Here is a tiny trained network, its code and every weight. The questions are about switching its units off for an input and a class, where a switched-off unit gives its printed mean instead of its output.

import numpy as np


def w(rows, s, z=0):
    codes = np.array(rows[::2]) - 128.0
    scale = np.full(codes.shape[1], s)
    scale[-1] = z or s
    return codes * scale


def f(y):
    return np.maximum(y, 0)


def log_softmax(a):
    a = a - a.max(-1, keepdims=True)
    return a - np.log(np.exp(a).sum(-1, keepdims=True))


def net(x, mask):
    res = np.array(x, float).reshape(1, 3) / 4 @ E
    y = f(res @ A[0][:, :-1].T + A[0][:, -1])
    res = res + np.where(mask, y, B[0][:, -1]) @ B[0][:, :-1]
    return log_softmax(res[-1] @ U[:, :-1].T + U[:, -1])


A, B = {}, {}
E = w([
[165,49,154,103,39],'x0',
[10,76,75,137,148],'x1',
[93,188,100,184,30],'x2',
],0.011)
A[0] = w([
[123,134,77,130,49,104],'neuron 0',
[54,75,107,159,142,188],'neuron 1',
[68,83,80,85,168,118],'neuron 2',
[175,133,174,77,170,196],'neuron 3',
[10,59,100,166,107,144],'neuron 4',
[106,171,105,154,202,83],'neuron 5',
[125,189,87,164,195,72],'neuron 6',
[111,159,124,190,110,85],'neuron 7',
[200,156,145,180,119,254],'neuron 8',
[98,77,168,82,75,69],'neuron 9',
[97,250,87,116,207,84],'neuron 10',
[151,57,118,71,173,86],'neuron 11',
[137,67,191,121,174,105],'neuron 12',
[101,191,111,189,58,89],'neuron 13',
[108,145,82,166,76,103],'neuron 14',
[136,87,129,97,189,134],'neuron 15',
[127,165,77,194,82,128],'neuron 16',
[127,136,115,103,125,114],'neuron 17',
[150,61,114,77,49,81],'neuron 18',
[139,127,98,71,179,101],'neuron 19',
],0.014,0.0079)
B[0] = w([
[184,108,116,168,219,186],'neuron 0',
[144,201,150,95,129,230],'neuron 1',
[185,206,155,92,141,214],'neuron 2',
[140,195,114,117,162,216],'neuron 3',
[140,197,155,29,147,252],'neuron 4',
[158,113,91,89,109,187],'neuron 5',
[174,43,118,53,84,184],'neuron 6',
[155,128,130,155,151,159],'neuron 7',
[94,239,158,36,93,226],'neuron 8',
[112,52,132,78,78,177],'neuron 9',
[133,2,64,56,65,217],'neuron 10',
[199,115,77,201,157,197],'neuron 11',
[173,154,101,139,156,189],'neuron 12',
[200,141,137,198,175,200],'neuron 13',
[167,108,80,126,170,180],'neuron 14',
[143,173,92,187,225,197],'neuron 15',
[185,168,107,169,244,192],'neuron 16',
[85,137,106,118,149,128],'neuron 17',
[139,25,33,48,104,204],'neuron 18',
[161,123,94,177,192,173],'neuron 19',
],0.009,0.014)
U = w([
[219,117,86,229,228,112],'0',
[188,7,91,70,94,149],'1',
[163,234,187,60,132,75],'2',
[110,199,118,111,146,251],'3',
[91,28,84,233,66,105],'4',
[78,119,114,198,131,102],'5',
[69,72,142,121,83,97],'6',
[89,99,171,228,98,103],'7',
],0.011,0.013)

Each question gives the input, the list of numbers given to net, and the class t.
The units are the neurons (one row each of A and B). Each row of codes is followed by its name. A weight is (code - 128) times the scale printed after its matrix; where a second scale follows, it is the last column's (A, B and U).
mask holds one flag per neuron, in row order. A switched-off neuron (its flag False) gives its mean, the last column of its row in B, instead of its output. The means were averaged over made-up inputs and are rounded, as every weight is.
A unit's drop is (log p(t) with every unit on - log p(t) with that unit switched off) / (log p(t) with every unit on - log p(t) with every unit switched off).
The circuit of an input: a set's keep is (log p(t) with only the set's units on - log p(t) with every unit switched off) / (log p(t) with every unit on - log p(t) with every unit switched off). Starting from the 12 units with the biggest drops (on a tie, the unit counted first), units are removed one at a time, each time the one whose removal leaves the highest keep (on an exact tie, the one counted first), for as long as the keep stays at least 0.8.
circuit, biggest first: the units of the circuit, biggest drop first
most important unit: the unit with the biggest drop
k most important neurons: the k neurons with the biggest drops, biggest first
drop when u is switched off: that unit's drop, to one decimal
input [-8,6,-6], class 1: circuit, biggest first : (neuron 10)
input [3,3,-2], class 3: 2 most important neurons : (neuron 10; neuron 6)
input [3,3,-4], class 0: 2 most important neurons : (neuron 8; neuron 11)
input [7,-7,7], class 0: 3 most important neurons : (neuron 0; neuron 13; neuron 16)
input [5,7,7], class 0: 2 most important neurons : (neuron 0; neuron 8)
input [4,-7,7], class 0: 3 most important neurons : (neuron 13; neuron 0; neuron 4)
input [6,8,-1], class 2: 2 most important neurons : (neuron 4; neuron 1)
input [2,-7,7], class 0: 2 most important neurons : (neuron 13; neuron 4)
input [1,-3,1], class 3: 4 most important neurons : (neuron 4; neuron 2; neuron 1; neuron 6)
input [-6,1,7], class 0: 3 most important neurons : (neuron 16; neuron 13; neuron 18)
input [-8,8,-2], class 1: 4 most important neurons : (neuron 10; neuron 6; neuron 8; neuron 5)
input [-5,4,0], class 1: 3 most important neurons : (neuron 10; neuron 8; neuron 6)
input [-1,7,-6], class 2: drop when neuron 2 is switched off : 1.2
input [4,8,2], class 2: drop when neuron 4 is switched off : 0.2
input [-1,3,5], class 0: most important unit : neuron 8
input [-3,8,-5], class 2: drop when neuron 1 is switched off : 0.1
